Below is a small trained network, with its code and all its weights. Each question gives an input and a target symbol and asks what happens when units are switched off, that is, made to give their printed mean instead of their output.

import numpy as np


def w(rows, s, z=0):
    codes = np.array(rows[::2]) - 128.0
    scale = np.full(codes.shape[1], s)
    scale[-1] = z or s
    return codes * scale


def norm(h):
    return h / np.sqrt((h * h).mean(-1, keepdims=True) + 1e-5)


def f(y):
    return y / 2 * (1 + np.tanh(0.7978845608 * (y + 0.044715 * y**3)))


def softmax(a):
    e = np.exp(a - a.max(-1, keepdims=True))
    return e / e.sum(-1, keepdims=True)


def log_softmax(a):
    a = a - a.max(-1, keepdims=True)
    return a - np.log(np.exp(a).sum(-1, keepdims=True))


def net(x, mask):
    ids = ['αβδεησψω'.index(c) for c in x.split()]
    T = len(ids)
    res = E[ids] + P[:T]
    r = norm(res)
    for j in range(3):
        rows = slice(3 * j, 3 * j + 3)
        q, k, v = (r @ M[0][rows].T for M in (Q, K, V))
        z = softmax(np.where(np.tri(T) > 0, q @ k.T / 3**0.5, -1e9)) @ v
        o = O[0][rows]
        res = res + np.where(mask[j], z, o[:, -1]) @ o[:, :-1]
    y = f(norm(res) @ A[0][:, :-1].T + A[0][:, -1])
    res = res + np.where(mask[3:27], y, B[0][:, -1]) @ B[0][:, :-1]
    return log_softmax(norm(res)[-1] @ U[:, :-1].T + U[:, -1])


Q, K, V, O, A, B = {}, {}, {}, {}, {}, {}
E = w([
[114,85,110,254,116,164,88],'α',
[61,91,113,94,119,38,204],'β',
[98,198,202,85,158,131,78],'δ',
[144,205,125,213,101,130,155],'ε',
[112,194,98,119,95,85,95],'η',
[170,63,100,125,83,81,74],'σ',
[208,84,110,121,114,94,71],'ψ',
[181,70,96,106,186,69,123],'ω',
],0.016)
P = w([
[137,150,195,223,42,7,114],'0',
[68,175,109,202,45,3,19],'1',
[113,151,130,191,57,45,66],'2',
[111,130,107,175,94,63,70],'3',
[129,120,116,165,103,71,92],'4',
[127,110,111,156,120,88,110],'5',
[130,103,106,146,133,94,119],'6',
[128,100,105,133,140,106,136],'7',
[129,92,102,127,148,117,142],'8',
[130,91,105,115,155,126,154],'9',
[129,88,102,103,159,137,163],'10',
[127,84,86,83,164,158,176],'11',
[127,70,107,115,172,120,177],'12',
[117,72,122,98,160,140,223],'13',
],0.0064)
Q[0] = w([
[61,150,121,124,182,174,50],'h0',
[81,186,62,140,129,165,85],'h0',
[118,56,75,165,129,126,141],'h0',
[99,217,93,126,122,143,106],'h1',
[80,70,166,221,139,223,63],'h1',
[116,79,164,65,128,140,108],'h1',
[92,248,120,167,166,158,156],'h2',
[199,148,126,123,31,163,153],'h2',
[130,145,131,165,182,191,108],'h2',
],0.011)
K[0] = w([
[83,106,162,165,122,33,57],'h0',
[113,157,136,206,102,2,85],'h0',
[80,107,102,181,157,192,120],'h0',
[110,194,161,219,128,62,98],'h1',
[26,51,159,209,199,80,62],'h1',
[103,131,155,72,160,150,93],'h1',
[107,251,144,164,65,104,166],'h2',
[55,173,168,114,128,156,120],'h2',
[120,142,160,210,114,146,137],'h2',
],0.0098)
V[0] = w([
[167,146,110,170,90,196,214],'h0',
[81,155,77,143,142,165,85],'h0',
[105,68,153,207,164,159,118],'h0',
[93,142,132,119,29,144,148],'h1',
[167,37,46,148,63,105,149],'h1',
[3,98,95,150,165,102,183],'h1',
[157,180,190,51,122,107,159],'h2',
[105,63,220,181,182,145,133],'h2',
[116,114,149,110,72,142,99],'h2',
],0.013)
O[0] = w([
[161,116,111,176,176,36,105,93],'h0',
[139,101,162,110,146,173,143,149],'h0',
[157,150,202,174,158,142,138,181],'h0',
[133,157,134,58,198,157,137,169],'h1',
[84,168,129,11,44,109,99,221],'h1',
[136,208,39,124,146,199,105,60],'h1',
[110,127,123,138,85,137,63,2],'h2',
[164,172,94,169,120,2,145,34],'h2',
[111,133,92,96,161,147,122,122],'h2',
],0.0096,0.0052)
A[0] = w([
[108,185,168,69,164,123,96,134],'n0',
[198,136,130,111,91,135,82,64],'n1',
[45,252,165,88,86,135,20,4],'n2',
[206,93,147,93,143,135,125,68],'n3',
[93,140,105,143,107,88,129,32],'n4',
[118,160,156,120,116,130,119,134],'n5',
[134,90,101,195,108,169,142,161],'n6',
[81,130,134,115,119,110,148,94],'n7',
[163,136,124,165,163,158,137,76],'n8',
[130,162,102,134,145,147,119,110],'n9',
[184,103,113,89,107,133,168,67],'n10',
[78,214,151,128,74,157,64,189],'n11',
[142,26,67,131,128,145,99,153],'n12',
[107,92,150,155,149,132,156,101],'n13',
[127,73,118,104,160,84,97,46],'n14',
[185,93,92,122,128,105,40,4],'n15',
[147,120,99,142,101,101,152,129],'n16',
[100,97,155,154,97,108,146,103],'n17',
[126,110,98,163,93,133,99,17],'n18',
[103,107,102,169,58,134,116,45],'n19',
[122,123,151,114,143,143,107,132],'n20',
[137,136,81,76,116,108,101,94],'n21',
[106,116,131,147,158,136,87,109],'n22',
[128,146,105,193,71,182,85,103],'n23',
],0.016,0.0038)
B[0] = w([
[147,163,103,175,117,6,72,193],'n0',
[113,196,46,133,151,158,152,144],'n1',
[211,87,209,230,184,173,229,248],'n2',
[148,180,166,239,141,226,26,150],'n3',
[141,108,79,104,124,195,63,126],'n4',
[160,122,120,143,141,133,85,170],'n5',
[162,162,168,126,161,137,179,175],'n6',
[143,120,106,133,179,125,204,149],'n7',
[78,84,89,74,118,210,151,208],'n8',
[93,118,147,176,104,161,159,149],'n9',
[200,204,181,92,105,182,61,147],'n10',
[77,171,54,84,108,85,55,254],'n11',
[38,115,109,65,129,237,155,155],'n12',
[93,168,92,81,132,123,109,170],'n13',
[132,54,156,157,190,156,64,160],'n14',
[133,70,29,149,232,22,186,143],'n15',
[124,130,85,70,124,165,84,139],'n16',
[135,121,80,219,125,119,141,160],'n17',
[162,135,141,175,136,89,189,117],'n18',
[143,99,111,175,143,175,194,134],'n19',
[119,134,87,164,73,112,162,154],'n20',
[79,145,116,1,124,141,52,166],'n21',
[170,134,94,81,86,91,147,134],'n22',
[146,148,137,162,118,28,71,180],'n23',
],0.014,0.008)
U = w([
[179,178,170,204,134,112,157,253],'α',
[56,254,76,116,115,120,98,8],'β',
[100,145,154,153,115,227,193,230],'δ',
[120,90,121,130,197,128,90,71],'ε',
[140,145,143,117,119,140,130,59],'η',
[175,159,186,63,88,112,140,122],'σ',
[103,63,179,139,35,115,139,147],'ψ',
[186,132,43,143,55,150,170,59],'ω',
],0.0079,0.0037)

Each question gives the input, a string of symbols that net reads in full, and the target symbol t.
The units are the heads (3 rows each of Q, K, V and O) and the neurons (one row each of A and B). Each row of codes is followed by its name. A weight is (code - 128) times the scale printed after its matrix; where a second scale follows, it is the last column's (O, A, B and U).
mask holds one flag per unit, heads first, then neurons. A switched-off unit (its flag False) gives its mean, the last column of its rows in O or B, instead of its output. The means were averaged over made-up inputs and are rounded, as every weight is.
A unit's drop is (log p(t) with every unit on - log p(t) with that unit switched off) / (log p(t) with every unit on - log p(t) with every unit switched off).
The circuit of an input: a set's keep is (log p(t) with only the set's units on - log p(t) with every unit switched off) / (log p(t) with every unit on - log p(t) with every unit switched off). Starting from the 12 units with the biggest drops (on a tie, the unit counted first), units are removed one at a time, each time the one whose removal leaves the highest keep (on an exact tie, the one counted first), for as long as the keep stays at least 0.8.
circuit, biggest first: the units of the circuit, biggest drop first
unit that matters most: the unit with the biggest drop
top k neurons: the k neurons with the biggest drops, biggest first
heads that matter: for each layer, one digit per head in row order, 1 if its drop is at least 0.15 and else 0, layers parted by /
input α ε ε β β β ψ, target β: circuit, biggest first => [h1]
input δ δ ψ ω ε ε ε ε, target δ: top 3 neurons => [n11, n8, n0]
input σ ψ β, target σ: circuit, biggest first => [h1, n2, n21]
input ψ ε ε δ, target α: heads that matter => 100
input σ ψ ω δ δ ε ε α β α ε ε δ β, target ε: top 2 neurons => [n2, n14]
input β ε ε, target β: circuit, biggest first => [h1, n2, h0]
input η α ψ δ ε δ α ε ε α η η, target δ: top 4 neurons => [n2, n12, n23, n13]
input ε ω ε ε ω σ α η ε α δ ψ η ψ, target ψ: heads that matter => 010
input δ ω α σ β α, target β: circuit, biggest first => [h1, n2, h2, h0]
input δ ε ε, target β: circuit, biggest first => [h1, n2]
input β ψ ψ ε ε η α σ σ, target α: heads that matter => 110
input η ε ψ α, target α: circuit, biggest first => [h1, n2, n23]
input β ε σ, target β: top 4 neurons => [n21, n11, n1, n0]
input α ω η ε η δ δ β, target δ: unit that matters most => h1
input σ η ψ, target σ: top 3 neurons => [n2, n8, n10]
input σ σ ε ε α α ψ, target α: top 3 neurons => [n3, n11, n8]
input α σ ε α ε β, target α: top 2 neurons => [n11, n8]
input σ σ ψ, target σ: top 2 neurons => [n2, n21]
input α α δ ε σ ε ψ δ, target β: top 3 neurons => [n2, n0, n13]
input ε ε η β, target ε: top 2 neurons => [n14, n11]
input β ω β ε α δ α α ψ, target α: circuit, biggest first => [h0]
input η ψ σ η ε ψ δ δ ω, target δ: top 2 neurons => [n12, n11]
